Each row has a class, written as a number after it.
[ 252 -391  686   30   54 -133  266   -5  134  -28 -256 -127  106  423
   77 -568  270   62  329  676 -418  313   90  -56 -251 -354  164  -44
  -43  -31 -206 -511 -337]
9
[ 391 -370   79 -207  348   37 -387   99 -119 -367  586  143   52  104
 -207   32  -50  308  250  -62  358 -110  474  276  184  797   -2   64
  -99   28 -136  535 -514]
5
[ 395 -383   99 -245  297   61 -416   73 -166 -457  506  157  122  188
 -176   19  -62  264   81 -122  301 -148  517  243  198  780   27   25
  -60   98  -88  447 -550]
7
[ -47  268 -658  291   59  170 -224  336   43  328  433 -360 -585 -233
    2  -50  466  697  452   17 -347  -48  127  298  134  637 -174 -299
 -438  -16 -256  395  -69]
5
[ 158  273 -599  169  154  171 -323  247   37  296  408 -276 -602 -132
   -6   -2  355  705  361 -134 -220 -142   81  387  133  640 -218 -226
 -492  101 -169  366  -22]
0
[ 289 -383  140  -98  314   50 -312   68  127 -389  417  197  -20  372
   -8 -243  -61  158 -248 -109  206 -353  277  215  -87  513 -122  -75
 -102 -112 -269  145 -275]
7
[ 152 -595  833 -205  288 -483  -25   55  202  195 -132 -132  209  457
  295 -500  -37   57  371  531 -265   27  136  -56 -153   82  -13   30
  -25  228 -335 -483 -593]
0
[-114   -3 -488  537  297  298 -394  293  242  348  413 -122 -190 -175
  336   35  123  579  400  -60  -59 -189  208  223 -202  530 -359   -4
 -396  170 -353  500  348]
0
[  71 -381  -86 -664   95  -43 -324 -378  510 -159  539  -67 -135    7
  -80  -77 -700 -240  512  344  369 -224 -116   76  175  121 -453 -172
  216  369 -152  221 -403]
6
[ 358 -389  705    1   54  -67  177   86   95  -50 -248 -181  182  532
   66 -613  309   10  208  542 -419  391   90 -118 -164 -278  145   90
   -9   15 -211 -619 -306]
2
[ 323  -79 -219 -349  275  -75 -532  -26  630   77  512 -175 -108   11
  -30 -113 -846  -15  172 -245  236   -7 -110   27  271  231 -554    2
  322  224  -84  105   73]
2
[  58  147 -723  282   65  190 -286  324  122  384  489 -424 -564  -56
  -18  -44  408  650  517  -40 -378   76  109  234   85  617 -258 -264
 -471   66 -295  369  101]
5
[   7  289 -730  234  121  159 -319  290  -14  297  491 -323 -573 -140
  -30  -40  431  677  367  -23 -275  -43   89  319   90  666 -162 -216
 -502  -44 -293  407  -38]
8
[ -38 -323 -134 -637   21  -35 -370 -216  531  -85  540  -72 -205   36
 -122  -37 -825  -72  467  307  130 -134 -113  110  217   76 -475 -192
  298  348 -106  217 -321]
1
[ 258 -330  166 -163  392  -50 -353   79  185 -376  411  193  108  330
    3 -161  -73  195 -254 -264  235 -338  253  189  -73  571 -169  -96
  -81 -155 -288  369 -340]
9
[ 246 -116 -154 -345  195    2 -519  -50  646   85  560 -148   76  -78
  -23 -200 -707  -81  351 -107  248   55 -165   -3  206  135 -525  160
  311  308 -184   18  -34]
2
[ -22  -39 -562  464  249  313 -232  339  237  384  351 -162 -180 -215
  256   39  129  568  375  -17  -91 -176  199  162 -146  548 -328  -70
 -340   32 -444  331  342]
2
[  53 -280 -114 -599  108  -57 -339 -232  545 -115  610  -89 -153  -12
 -120  -69 -737 -119  511  286  319 -204 -129  152  184  249 -525  -63
  236  358 -147  325 -288]
9
[ 365 -473  210 -123  501    3 -544  110 -118 -425  506  157  131  135
 -135   -8  -71  340   39 -104  351 -172  518  248  247  805  -11   -6
  -70   38 -151  477 -487]
3
[  63  195 -698  159   38  219 -330  230  111  338  421 -357 -537 -142
 -101  -34  408  697  481 -110 -288   32   99  323   80  555 -153 -227
 -541   15 -296  171   37]
3
[ 221 -368  194  -84  417  -44 -368  126  196 -424  472   98  -34  348
   16 -246  -75  124 -184 -124  282 -321  255  136  -80  479 -154 -172
  -73 -111 -335  324 -335]
9
[   4 -338 -115 -652  150  -59 -290 -242  538  -72  611  -77 -185   44
  -73  -65 -696 -264  444  302  398 -181 -140   62   82  176 -537  -75
  196  345 -152  337 -342]
6
[-176   22 -579  667  318  304 -376  308  293  338  527 -258 -247 -137
  323  -35  266  477  625  -10  -51 -143  138   70  -53  532 -434 -102
 -325  186 -439  549  182]
5
[ 437 -399  100 -175  391   61 -485  142 -212 -456  468  119   72  174
 -196  -12 -117  396   29 -127  320 -173  555  268  287  740   23   45
  -60   16 -175  626 -542]
2
[  53 -358 -112 -572   29   27 -251 -305  484 -173  527  -81 -193    8
 -182  -23 -650 -132  393  328  196 -141 -135   95  243  152 -491 -212
  186  366 -149  263 -396]
1
[ 289 -400  715   51  155  -84  -27   39   45   -9 -145 -116  127  449
  119 -610  185   46  253  609 -317  248    9  -19   -2 -206   99  105
  101   38 -150 -574 -253]
8
[-107   73 -613  589  185  380 -311   96  177  244  325 -229 -326 -131
  198   18  183  529  554   37 -116 -109  175  182 -104  436 -348 -186
 -424   54 -402  350  315]
1
[ 351 -442  205 -209  429  -12 -515  132 -196 -452  551  151  145  119
 -127   -4  -66  375  -24 -193  430 -211  475  284  241  703   69   -5
  -97   76 -167  520 -615]
0
[ 143 -367 -157 -556    3   33 -212 -314  551  -84  534  -97 -158   62
 -147  -68 -683 -251  520  256  214  -92  -64   71   95  137 -464  -85
  196  416 -136  124 -277]
7
[  33  283 -711  209  -26  194 -185  155  -46  316  361 -347 -548 -243
  -93  -47  435  664  399 -104 -267   45  135  336  226  633 -126 -266
 -427 -183 -300  205   14]
8
[   8 -384  -28 -573  125  -78 -456 -145  542  -86  643 -102 -119   45
  -48  -91 -804  -85  350  149  254 -180 -124  104  197  122 -502 -238
  273  440 -107  269 -286]
0
[ 273 -331  876  102   49 -138  -30   52   27  -88 -219 -136  110  493
   63 -662   56  136  346  506 -373  275   43   39 -106 -307  166   46
   72  -10  -94 -717 -185]
4
[  75 -375 -123 -640  136  -15 -328 -252  566  -99  574  -33 -176   77
  -48 -120 -865 -149  371  154  198 -230  -64  146  105  249 -498  -45
  266  390 -123  211 -286]
7
[ -84   34 -549  429  208  300 -210  139  337  328  374 -167 -232 -185
  282   51  153  515  652   23  -63  -86  139  141 -183  517 -333  -52
 -361    6 -414  300  262]
6
[ 431 -324  -19 -211  189   41 -186  -45 -155 -330  449  126  107   39
 -256   54   83  156  217  -22  392    8  564  211  120  818   16  102
 -184   15 -183  352 -524]
7
[  37 -278 -104 -523   58  -73 -360 -288  531 -126  506 -134 -179   17
 -119  -20 -637 -217  381  333  243  -96 -169   -9  269  156 -522 -136
  277  400  -88  429 -418]
6
[ 201 -380  337  -48  402  -93 -406   62  132 -464  461  133   49  350
  -20 -220 -153  113 -130  -74  243 -338  258  183 -114  529 -181 -122
 -118   -3 -264  418 -444]
4
[ 313 -293  151 -175  340   23 -356   37  -54 -500  517  157  153  136
 -116  -21  -56  303   85  -32  260 -209  433  300  143  773   -4  159
 -102   18 -141  435 -565]
7
[ -20   43 -558  459  132  309 -180  194  310  349  295 -153 -185 -225
  248   45  250  419  661   76  -90  -77  169  123 -256  465 -318  -63
 -391  -41 -458  275  229]
6
[ 311 -453  899   72  108 -151  -12   63   77   -3 -210 -154  181  517
   52 -595   68  113  281  528 -427  309   35  -33 -232 -258  189   15
    4   78  -92 -603 -271]
5
[ 241 -403  801   83   24 -160   47   73  -18 -110 -277  -79   57  472
   78 -622  123  165  216  683 -431  188   29   45  -52 -288  164   76
   36   20 -127 -541 -275]
4
[ 257 -375  892   49   90 -131    6  160    9 -110 -199 -100   94  466
   80 -605   86  184  117  524 -404  145   30   99 -117 -340  125  -78
   -9   19  -60 -482 -299]
0
[-103  217 -699  528  188  353 -219  252  225  287  352 -255 -255 -230
  265  -17  275  451  650  -57  -18  -80  210  116 -140  527 -298    5
 -342  -50 -511  274  248]
2
[ 155 -675  733 -353  239 -422  112  -44  162  219  -29  -82  214  547
  182 -556   26  -12  401  610 -253  110   89  -14 -303   49  -67   68
 -133  188 -390 -477 -549]
0
[ 224 -403  236 -113  462  -30 -455  223  263 -380  445   95  113  385
   56 -203    2   71 -264 -199  262 -257  285  107 -112  498 -167  -64
 -132  -46 -295  250 -367]
3
[ 131 -645  780 -256  266 -476  203  -28  157  258 -115 -104  198  372
  197 -524   -4  -46  325  706 -216  130   58 -139 -255  117   20  -28
  -74  136 -414 -543 -681]
8
[ 408 -345   88 -246  429   20 -437  138  -73 -411  516   99  152   88
 -167    5 -179  342   64 -138  433 -179  489  256  176  760  -13   74
  -56  -33 -227  523 -594]
2
[ 480 -445   92 -243  382   34 -596   56 -161 -391  532  161  142  217
 -144  -39  -43  288  198 -191  347 -174  506  308  284  732  -30   89
  -26   54 -205  446 -478]
0
[-128   68 -497  612  172  335 -160  120  281  287  329 -223 -222 -313
  240   29  156  441  659 -105  -44  -84  178  168 -158  555 -330   22
 -333    0 -476  295  282]
4
[ 211  -97 -177 -401  196  -62 -448  -83  574  -55  528 -152  -11  -21
   28 -204 -682  -72  326  -33  342   41 -136  -55  375  127 -481  116
  280  384 -142   99 -218]
2
[  66 -348 -125 -602  -21  -23  -62 -359  588 -107  395  -61 -165  -71
 -106  -17 -646 -235  575  344  252 -107 -110   51   71  165 -420 -104
  228  325 -239  175 -495]
4
[ 214 -601  695 -300  163 -485  277 -139  217  244 -145 -154  194  402
  151 -521   16 -127  368  605 -277  171  181  -98 -189  110  -39  111
  -90  168 -360 -601 -612]
7
[ 293 -399  264  -75  421   30 -348  171  125 -433  386   99   41  396
   18 -254   18  135 -216 -146  219 -366  310  138  -53  525 -137  -98
 -101  -89 -377  329 -487]
2
[ 253 -141 -153 -263  286  -72 -691   64  600   14  586 -195 -135   -2
    9 -204 -820  -76  274  -42  223  -63 -129   43  275  111 -595 -121
  290  283 -134   54   11]
1
[ 265 -347  816  -76   21 -217   93   31   44  -95 -256  -68  224  501
   61 -532  220  -41  261  546 -331  262   83  -50 -104 -320  238  117
   24  -22 -133 -560 -510]
8
[ 106 -215 -117 -174  274  -64 -619 -155  595   59  495 -141  -56   -3
   25 -233 -630 -193  405  -90  269   25 -104  -91  281  119 -537   37
  328  349 -209   59  -71]
3
[ 275 -374  721  -31   18  -87   76   79   36   11 -229 -128   84  545
   23 -630  151   99  272  506 -463  260   38  -30 -115 -344  132   43
   39   18 -168 -607 -259]
2
[ 247 -133 -125 -343  228  -79 -620  -40  640  129  556  -70  -57   31
   18 -226 -622 -225  526 -135  214 -112 -147   25  174  246 -540  133
  385  259 -202    3 -111]
5
[  71  199 -610  213   18  222 -314  339   79  288  342 -353 -544 -194
   21  -45  297  696  343  -61 -328  -55   87  317   74  503 -170 -238
 -498  -29 -263  297  110]
6
[ 305 -106 -140 -378  240  -68 -596  -43  585  114  539 -109 -149   21
  -54 -261 -606 -143  305  -47  219  -29  -98   81  216  146 -523  -34
  332  147 -154 -194    0]
1
[  44  308 -884  145    1  230  -66  262   41  259  455 -368 -505 -142
   11  -47  501  538  510  -71 -248  107  188  259  125  650 -229  -80
 -498  -18 -301  280  -23]
7
[ 244 -131 -165 -334  180  -93 -550  -91  684   42  552 -207   45  -70
   13 -166 -660 -161  348   -7  317  106  -94   -8  205  139 -573  -25
  294  321 -159  102 -145]
0
[ 253 -155 -142 -254  170   -4 -488 -116  528    7  463  -33   -6   -1
  -13 -186 -631 -104  291  -61  233  -22 -179    5  245   91 -449  -25
  327  177 -163   20  -81]
8
[ 151 -572  731 -223  253 -414  111  -76  170  249 -112 -126  140  414
  195 -547   11    7  343  607 -215  160   45 -129 -127   81   -3   12
  -39  196 -350 -498 -660]
8
[ 339 -295  152 -199  356   61 -391   40  -60 -385  530  101  153  -28
 -147  -36   34  252  241  -91  448  -95  479  240  186  766   77   52
    8  -32 -173  329 -644]
5
[  82 -365 -159 -591  134  -41 -322 -230  530 -110  591  -72 -207   46
 -105 -100 -854  -73  259  231  215 -203 -110  140  152  154 -452 -129
  240  381  -86  244 -305]
7
[ 190 -395  260  -25  504  -28 -462   83  128 -356  438  136   90  366
  -13 -184  -49  100 -181 -198  303 -261  256  102  -56  519 -179 -109
  -86  -22 -249  328 -381]
3
[ 191 -435  864   56  131 -147   51   21  109 -131 -170 -150  121  463
   24 -576  200   49  224  707 -383  300   79  -23 -100 -275  125  -53
   44   12  -86 -571 -320]
3
[ -35 -292  -86 -570  115  -27 -433 -351  538 -100  625 -104 -163   14
  -81 -114 -700 -174  572  351  278 -132 -137   90  275  198 -453  -80
  382  378 -140  208 -396]
8
[  73 -349 -109 -595  115  -41 -287 -265  569  -36  560 -145  -81  -52
  -82  -74 -613 -292  507  237  320 -102  -80   59  127  226 -518  -35
  243  237 -240  195 -307]
6
[-167  116 -593  580  244  330 -253  117  344  299  372 -264 -126 -263
  297   -1  219  464  535  -31   48  -20  207  127 -116  474 -376   14
 -368  -43 -514  244  239]
1
[  46 -485  654 -325  213 -526  231  -47  203  191 -107 -148  154  383
  184 -519    6  -11  480  617 -202  135   90 -110 -203   66    9   26
  -10   30 -418 -503 -670]
9
